Below are the code and all the weights of a small trained network. Each question names an input and a class and asks about switching units off, where a switched-off unit gives its printed mean instead of its output.

import numpy as np


def w(rows, s, z=0):
    codes = np.array(rows[::2]) - 128.0
    scale = np.full(codes.shape[1], s)
    scale[-1] = z or s
    return codes * scale


def f(y):
    return y / 2 * (1 + np.tanh(0.7978845608 * (y + 0.044715 * y**3)))


def log_softmax(a):
    a = a - a.max(-1, keepdims=True)
    return a - np.log(np.exp(a).sum(-1, keepdims=True))


def net(x, mask):
    res = np.array(x, float).reshape(1, 4) / 4 @ E
    y = f(res @ A[0][:, :-1].T + A[0][:, -1])
    res = res + np.where(mask, y, B[0][:, -1]) @ B[0][:, :-1]
    return log_softmax(res[-1] @ U[:, :-1].T + U[:, -1])


A, B = {}, {}
E = w([
[128,131,128,129,127],'x0',
[149,116,20,169,184],'x1',
[216,140,152,64,235],'x2',
[163,122,174,254,149],'x3',
],0.0079)
A[0] = w([
[170,129,249,131,164,115],'N1',
[118,128,123,9,122,36],'N2',
[86,127,208,78,61,51],'N3',
[111,118,60,89,109,108],'N4',
[116,125,141,140,113,91],'N5',
[93,139,162,180,72,21],'N6',
[148,130,108,97,164,40],'N7',
[130,128,124,124,125,130],'N8',
[112,129,96,132,121,115],'N9',
[114,122,86,123,112,135],'N10',
[151,124,98,151,159,87],'N11',
[102,128,80,128,114,150],'N12',
[133,123,124,145,122,119],'N13',
[172,133,125,81,200,136],'N14',
[125,135,98,202,124,27],'N15',
[163,132,110,80,194,8],'N16',
[110,126,87,124,115,137],'N17',
[129,133,127,131,125,133],'N18',
[119,134,99,125,116,130],'N19',
[139,134,133,217,128,103],'N20',
[141,117,90,164,186,2],'N21',
[131,126,125,124,131,117],'N22',
[101,117,201,93,89,199],'N23',
[155,127,106,94,164,32],'N24',
[139,123,154,125,138,112],'N25',
[118,128,98,124,117,124],'N26',
[126,127,132,128,132,120],'N27',
[123,134,123,131,128,130],'N28',
[114,136,114,50,118,216],'N29',
],0.019,0.0086)
B[0] = w([
[135,152,155,127,254,230],'N1',
[140,165,206,134,95,218],'N2',
[113,83,55,134,84,215],'N3',
[130,127,114,122,204,186],'N4',
[138,132,133,133,115,131],'N5',
[138,157,185,124,101,177],'N6',
[128,115,103,122,108,149],'N7',
[130,123,130,128,130,129],'N8',
[138,126,113,126,152,141],'N9',
[128,122,111,128,167,158],'N10',
[120,127,144,121,87,154],'N11',
[130,116,103,135,174,171],'N12',
[122,128,123,125,118,132],'N13',
[126,146,154,127,73,227],'N14',
[119,105,83,137,116,160],'N15',
[117,93,81,137,93,177],'N16',
[130,126,107,123,165,158],'N17',
[128,128,127,126,126,130],'N18',
[127,124,118,125,149,143],'N19',
[123,114,116,113,50,200],'N20',
[133,156,179,135,90,155],'N21',
[123,131,130,124,128,125],'N22',
[138,150,164,123,71,246],'N23',
[126,113,98,125,108,152],'N24',
[129,141,133,131,150,136],'N25',
[134,128,115,124,150,142],'N26',
[128,127,132,132,130,125],'N27',
[130,126,125,130,129,129],'N28',
[118,98,80,137,103,246],'N29',
],0.046,0.011)
U = w([
[103,64,65,129,115,249],'0',
[145,173,220,121,106,101],'1',
[139,131,134,119,255,13],'2',
],0.0098,0.0016)

Each question gives the input, the list of numbers given to net, and the class t.
The units are the neurons (one row each of A and B). Each row of codes is followed by its name. A weight is (code - 128) times the scale printed after its matrix; where a second scale follows, it is the last column's (A, B and U).
mask holds one flag per neuron, in row order. A switched-off neuron (its flag False) gives its mean, the last column of its row in B, instead of its output. The means were averaged over made-up inputs and are rounded, as every weight is.
A unit's drop is (log p(t) with every unit on - log p(t) with that unit switched off) / (log p(t) with every unit on - log p(t) with every unit switched off).
The circuit of an input: a set's keep is (log p(t) with only the set's units on - log p(t) with every unit switched off) / (log p(t) with every unit on - log p(t) with every unit switched off). Starting from the 12 units with the biggest drops (on a tie, the unit counted first), units are removed one at a time, each time the one whose removal leaves the highest keep (on an exact tie, the one counted first), for as long as the keep stays at least 0.8.
units of the circuit, in order: the units of the circuit, biggest drop first
top k neurons: the k neurons with the biggest drops, biggest first
drop of u: that unit's drop, to one decimal
input [-1,-3,3,8], class 2: units of the circuit, in order	N1
input [-6,-7,-7,0], class 0: top 2 neurons	N3, N2
input [-1,-7,0,-3], class 0: top 4 neurons	N3, N29, N14, N6
input [-1,-7,-4,-7], class 0: top 2 neurons	N3, N29
input [-8,-6,0,-1], class 0: top 4 neurons	N3, N14, N6, N29
input [0,8,2,5], class 1: top 2 neurons	N21, N3
input [-1,0,2,3], class 2: top 2 neurons	N23, N2
input [5,-5,0,-7], class 0: top 3 neurons	N3, N29, N6
input [-4,-5,0,0], class 0: top 3 neurons	N3, N2, N14
input [-5,6,0,-3], class 2: top 3 neurons	N3, N20, N4
input [-5,7,2,8], class 1: top 3 neurons	N21, N3, N29
input [3,7,0,-8], class 2: top 3 neurons	N4, N3, N20
input [5,4,0,0], class 2: top 2 neurons	N3, N29
input [7,-7,3,7], class 2: top neuron	N1
input [6,7,-6,-7], class 2: drop of N24	0.0
input [6,6,3,6], class 1: drop of N3	0.1
input [7,-7,4,6], class 2: drop of N1	1.4
